Below are the code and all the weights of a small trained network. Each question names an input and a target symbol and asks about switching units off, where a switched-off unit gives its printed mean instead of its output.

import numpy as np


def w(rows, s, z=0):
    codes = np.array(rows[::2]) - 128.0
    scale = np.full(codes.shape[1], s)
    scale[-1] = z or s
    return codes * scale


def norm(h):
    return h / np.sqrt((h * h).mean(-1, keepdims=True) + 1e-5)


def f(y):
    return np.maximum(y, 0)


def softmax(a):
    e = np.exp(a - a.max(-1, keepdims=True))
    return e / e.sum(-1, keepdims=True)


def log_softmax(a):
    a = a - a.max(-1, keepdims=True)
    return a - np.log(np.exp(a).sum(-1, keepdims=True))


def net(x, mask):
    ids = ['αβγδεζθμξπστφω'.index(c) for c in x.split()]
    T = len(ids)
    res = E[ids] + P[:T]
    r = norm(res)
    for j in range(2):
        rows = slice(2 * j, 2 * j + 2)
        q, k, v = (r @ M[0][rows].T for M in (Q, K, V))
        z = softmax(np.where(np.tri(T) > 0, q @ k.T / 2**0.5, -1e9)) @ v
        o = O[0][rows]
        res = res + np.where(mask[j], z, o[:, -1]) @ o[:, :-1]
    y = f(norm(res) @ A[0][:, :-1].T + A[0][:, -1])
    res = res + np.where(mask[2:6], y, B[0][:, -1]) @ B[0][:, :-1]
    return log_softmax(norm(res)[-1] @ U[:, :-1].T + U[:, -1])


Q, K, V, O, A, B = {}, {}, {}, {}, {}, {}
E = w([
[133,137,101,69,169,75],'α',
[157,99,59,102,107,61],'β',
[195,162,135,124,159,88],'γ',
[212,161,104,152,162,2],'δ',
[79,80,55,84,164,73],'ε',
[222,131,165,84,116,131],'ζ',
[124,67,77,62,96,98],'θ',
[236,109,122,138,104,54],'μ',
[169,71,178,100,146,94],'ξ',
[178,119,184,108,173,110],'π',
[190,87,161,126,146,57],'σ',
[124,31,104,102,131,44],'τ',
[161,82,64,135,118,20],'φ',
[188,40,111,117,84,60],'ω',
],0.0083)
P = w([
[96,141,131,160,128,159],'0',
[121,131,144,124,139,135],'1',
[115,134,110,148,150,176],'2',
[145,124,106,89,148,162],'3',
[162,162,89,52,66,181],'4',
[120,147,125,6,159,86],'5',
],0.02)
Q[0] = w([
[58,169,214,154,57,21],'H1',
[190,60,103,119,240,68],'H1',
[111,119,122,100,244,76],'H2',
[2,230,213,152,39,54],'H2',
],0.007)
K[0] = w([
[214,117,67,22,173,149],'H1',
[87,119,84,252,152,255],'H1',
[129,94,77,206,160,221],'H2',
[208,104,89,42,166,141],'H2',
],0.0086)
V[0] = w([
[204,57,143,203,101,61],'H1',
[158,250,90,163,193,35],'H1',
[192,187,111,146,54,211],'H2',
[135,145,220,123,170,156],'H2',
],0.014)
O[0] = w([
[112,31,225,97,147,27,206],'H1',
[83,206,90,188,84,31,96],'H1',
[214,26,125,188,9,145,133],'H2',
[155,88,43,111,180,77,2],'H2',
],0.015,0.0059)
A[0] = w([
[132,74,101,172,158,88,90],'N1',
[10,109,193,194,122,89,177],'N2',
[92,141,111,245,33,175,2],'N3',
[203,176,149,111,89,127,161],'N4',
],0.013,0.0037)
B[0] = w([
[153,191,96,125,105,110,173],'N1',
[237,190,128,79,103,157,244],'N2',
[29,49,108,4,123,96,254],'N3',
[91,90,98,26,94,123,234],'N4',
],0.013,0.0067)
U = w([
[104,210,55,136,150,145,143],'α',
[51,141,166,77,65,137,140],'β',
[78,105,36,170,89,57,86],'γ',
[96,193,155,190,101,52,201],'δ',
[108,204,123,143,182,166,195],'ε',
[203,78,72,151,95,162,125],'ζ',
[194,151,135,140,137,240,184],'θ',
[183,86,169,179,47,56,84],'μ',
[141,81,80,115,216,164,105],'ξ',
[196,149,46,137,162,140,182],'π',
[120,127,125,95,214,19,111],'σ',
[61,179,200,91,254,156,1],'τ',
[130,250,229,145,132,102,116],'φ',
[148,57,244,143,166,152,107],'ω',
],0.013,0.0043)

Each question gives the input, a string of symbols that net reads in full, and the target symbol t.
The units are the heads (2 rows each of Q, K, V and O) and the neurons (one row each of A and B). Each row of codes is followed by its name. A weight is (code - 128) times the scale printed after its matrix; where a second scale follows, it is the last column's (O, A, B and U).
mask holds one flag per unit, heads first, then neurons. A switched-off unit (its flag False) gives its mean, the last column of its rows in O or B, instead of its output. The means were averaged over made-up inputs and are rounded, as every weight is.
A unit's drop is (log p(t) with every unit on - log p(t) with that unit switched off) / (log p(t) with every unit on - log p(t) with every unit switched off).
The circuit of an input: a set's keep is (log p(t) with only the set's units on - log p(t) with every unit switched off) / (log p(t) with every unit on - log p(t) with every unit switched off). Starting from all 6 units, units are removed one at a time, each time the one whose removal leaves the highest keep (on an exact tie, the one counted first), for as long as the keep stays at least 0.8.
circuit, biggest first: the units of the circuit, biggest drop first
most important unit: the unit with the biggest drop
k most important neurons: the k neurons with the biggest drops, biggest first
heads that matter: for each layer, one digit per head in row order, 1 if its drop is at least 0.15 and else 0, layers parted by /
drop when u is switched off: that unit's drop, to one decimal
input ζ β β σ, target ζ: most important unit	H2
input π φ β σ, target π: circuit, biggest first	[H2 H1]
input σ γ σ φ, target σ: circuit, biggest first	[H2 H1]
input τ τ β μ, target τ: heads that matter	01
input σ γ φ φ β, target γ: heads that matter	11
input ω δ β ω, target ω: heads that matter	10
input φ β σ β, target φ: circuit, biggest first	[H2 H1 N2]
input σ β β γ, target σ: circuit, biggest first	[H2 H1]
input μ β τ, target μ: circuit, biggest first	[H1 H2]
input γ τ β β, target γ: circuit, biggest first	[H1 H2]
input β β ω β δ ξ, target ω: circuit, biggest first	[H1 N3 H2]
input μ τ β β, target μ: circuit, biggest first	[H1 H2]
input β μ τ σ φ α, target τ: 2 most important neurons	[N2 N3]
input τ γ γ, target τ: circuit, biggest first	[H2]
input τ β β β β ζ, target τ: 2 most important neurons	[N2 N3]
input α β β μ, target α: drop when H1 is switched off	0.9
input φ β ω α, target φ: drop when H1 is switched off	0.2
input γ σ σ, target γ: drop when H1 is switched off	0.5
input ξ α σ β, target ξ: drop when H2 is switched off	0.6
input ω φ ξ σ, target ω: circuit, biggest first	[H1]
